Below is a small trained network, with its code and all its weights. Each question gives an input and a class and asks what happens when units are switched off, that is, made to give their printed mean instead of their output.

import numpy as np


def w(rows, s, z=0):
    codes = np.array(rows[::2]) - 128.0
    scale = np.full(codes.shape[1], s)
    scale[-1] = z or s
    return codes * scale


def f(y):
    return y / 2 * (1 + np.tanh(0.7978845608 * (y + 0.044715 * y**3)))


def log_softmax(a):
    a = a - a.max(-1, keepdims=True)
    return a - np.log(np.exp(a).sum(-1, keepdims=True))


def net(x, mask):
    res = np.array(x, float).reshape(1, 3) / 4 @ E
    y = f(res @ A[0][:, :-1].T + A[0][:, -1])
    res = res + np.where(mask, y, B[0][:, -1]) @ B[0][:, :-1]
    return log_softmax(res[-1] @ U[:, :-1].T + U[:, -1])


A, B = {}, {}
E = w([
[97,92,1,36,106],'x0',
[125,132,124,132,127],'x1',
[36,48,109,202,191],'x2',
],0.0079)
A[0] = w([
[36,48,111,198,214,93],'n0',
[36,38,119,190,205,90],'n1',
[149,156,232,184,160,122],'n2',
[149,131,185,167,136,101],'n3',
[213,179,166,59,40,3],'n4',
[147,154,231,199,130,139],'n5',
[150,154,221,191,144,138],'n6',
[122,137,132,128,121,115],'n7',
[100,100,2,45,86,206],'n8',
],0.0065,0.0013)
B[0] = w([
[236,250,224,53,55,237],'n0',
[247,219,246,10,3,234],'n1',
[38,57,60,205,171,213],'n2',
[97,98,105,132,131,160],'n3',
[183,217,207,68,102,212],'n4',
[61,53,44,221,186,218],'n5',
[36,46,43,179,180,209],'n6',
[123,120,138,130,117,127],'n7',
[24,11,21,244,211,254],'n8',
],0.0051,0.0054)
U = w([
[24,15,47,161,220,254],'0',
[242,255,195,93,30,2],'1',
],0.008,0.00076)

Each question gives the input, the list of numbers given to net, and the class t.
The units are the neurons (one row each of A and B). Each row of codes is followed by its name. A weight is (code - 128) times the scale printed after its matrix; where a second scale follows, it is the last column's (A, B and U).
mask holds one flag per neuron, in row order. A switched-off neuron (its flag False) gives its mean, the last column of its row in B, instead of its output. The means were averaged over made-up inputs and are rounded, as every weight is.
A unit's drop is (log p(t) with every unit on - log p(t) with that unit switched off) / (log p(t) with every unit on - log p(t) with every unit switched off).
The circuit of an input: a set's keep is (log p(t) with only the set's units on - log p(t) with every unit switched off) / (log p(t) with every unit on - log p(t) with every unit switched off). Starting from all 9 units, units are removed one at a time, each time the one whose removal leaves the highest keep (on an exact tie, the one counted first), for as long as the keep stays at least 0.8.
circuit, biggest first: the units of the circuit, biggest drop first
k most important neurons: the k neurons with the biggest drops, biggest first
drop when u is switched off: that unit's drop, to one decimal
input [-3,0,-1], class 0: circuit, biggest first -> [n1]
input [-2,-7,4], class 1: circuit, biggest first -> [n8 n1]
input [-4,-7,-4], class 0: 2 most important neurons -> [n1 n0]
input [-6,1,8], class 1: 3 most important neurons -> [n1 n0 n8]
input [8,6,-8], class 0: 3 most important neurons -> [n8 n1 n0]
input [-4,1,8], class 1: 2 most important neurons -> [n1 n0]
input [-2,3,-2], class 0: 2 most important neurons -> [n1 n0]
input [-7,3,-7], class 0: drop when n0 is switched off -> 0.1
input [-1,4,3], class 1: drop when n8 is switched off -> 0.3
input [-3,-7,-2], class 0: drop when n1 is switched off -> 0.5
input [1,4,6], class 1: drop when n1 is switched off -> 0.0
